Each row has a name. Each piece below is followed by the name of the row it came from, unless a question asks for something else. Each question is about the rows just above it. Places in a row count from 0.

Z252: [-25 -67  41  31   6 -32  -4  18  15   8 -12 -79  53  18  19  47 -33 -14
  15  41]
Z165: [  8 -81  -8  19 -11  49  -1 -40  57  30 -15  33  27  19 -37   6 -55 -24
  19  21]
Z953: [-14  11  -4 -43 -36   4   4  18 -70   8 -11 106  40   4 -41   2  43 -34
  36  48]
After [ 18 -70   8 -11], its row goes on with | [106  40   4 -41   2  43 -34  36  48]
[-79] is at row and place | Z252, 11
Repeated in Z953: | [4]
[11] is at row and place | Z953, 1

Z745: [ -5  -4 -19 102]
Z97: [15 38 38 38]
Z804: [-6 38 38 39]
Which value appears more than once in Z97? | [38]
Go on from [-6 38 38] to the end of its row. | [39]
Which entry of Z745 is missing from [ -4 102 -19]? | [-5]

Z125: [-26 -58 -40 -68 -82]
Z630: [-82 -82 -70 -67 -82]
Z595: [121  41  -6 -69 -94]
Z597: [-26  36 -40 -84 -59]
Z812: [121  41  -7 -69  13]
Row and place of [36] in the named rows: | Z597, 1
Go on from [-26 -58 -40] to the end of its row. | [-68 -82]
find: [-82 -82 -70 -67 -82] | Z630
Z125 without one entry, shuffled: [-26 -58 -68 -40]. Gone: | [-82]
Go on from [-82 -82] to the end of its row. | [-70 -67 -82]
Which value appears more than once in Z630? | [-82]
The rest of the row after [121  41  -6 -69]: | [-94]

Z677: [-14 -20  37  -1  85  51 -26 -30  42  59 -47 -51  60 -20 -34 103 -21 -21
 -18  30  35  -4 -51  -1  96  56  51   7   2 -15  -7 -18 -11  -5  20]
Z407: [-14 -20  37  -1  85  51 -26 -30  42  59 -47 -22  60 -20 -34 103 -21 -21
 -18  29  35  -4 -51  -1  96  56  51   7   2 -15   1 -19 -11 -12   3]
Z185: [ -14  -20   37   -1   85   51  -26  -30   42   59  -47  -22   60  -20
  -34  -13    8  -21  -18   30   35   -4  -51   -1   96   56   51    7
    2  -15    1 -113  -29   35  -71]
Z567: [ 26 -22 -28  25   3  26  -7 -15   0   6   8  25 -24   1 -12 -12   8 -19
 -17 -19  11   5  16 -32  -7   0  17  14  13 -31   2  21   0  10   4]
The rest of the row after [-15   0   6]: | [  8  25 -24   1 -12 -12   8 -19 -17 -19  11   5  16 -32  -7   0  17  14
  13 -31   2  21   0  10   4]
find: [-14 -20  37  -1  85  51 -26 -30  42  59 -47 -51  60 -20 -34 103 -21 -21
 -18  30  35  -4 -51  -1  96  56  51   7   2 -15  -7 -18 -11  -5  20] | Z677
Go on from [-12   8] to the end of its row. | [-19 -17 -19  11   5  16 -32  -7   0  17  14  13 -31   2  21   0  10   4]
The rest of the row after [-19 -11]: | [-12   3]
Where in the named rows is [11]? | Z567, 20
[6] is at row and place | Z567, 9

Z28: [ 22  23  27  63 -81  -6  94  15 -54 -33]
Z168: [ 73 -10  58   4 -81  35 -16 -26  35  -9]
Z569: [  5 -24   1  17 -81  -7  43 -49  72   1]
Z13: [ -1  16   3   9 -81 -15 -11  -9   7 -15]
Z145: [112  71 -66   3 -81 -14 -57 -64  47 -23]
Where in the named rows is [-10]? | Z168, 1
[-11] is at row and place | Z13, 6
The value that Z168 holds more than once: | [35]
Row and place of [58] in the named rows: | Z168, 2
Which entry of Z569 is missing from [  1  -7 -24  17 -49   1  72 -81   5]? | [43]
Where in the named rows is [-14]? | Z145, 5
Row and place of [15] in the named rows: | Z28, 7

Z536: [ 14 -35 -17 -17]
Z557: [ 20 -22  49  -5]
Z63: [ 14 -35 -36 -17]
Z755: [19 47 -6  0]
Z837: [48 15 33 -7]
Repeated in Z536: | [-17]
Which row holds [ 14 -35 -36 -17]? | Z63
Row and place of [-7] in the named rows: | Z837, 3
Which entry of Z63 is missing from [-17 -36  14]? | [-35]
find: [ 20 -22  49  -5] | Z557
Where in the named rows is [48]? | Z837, 0

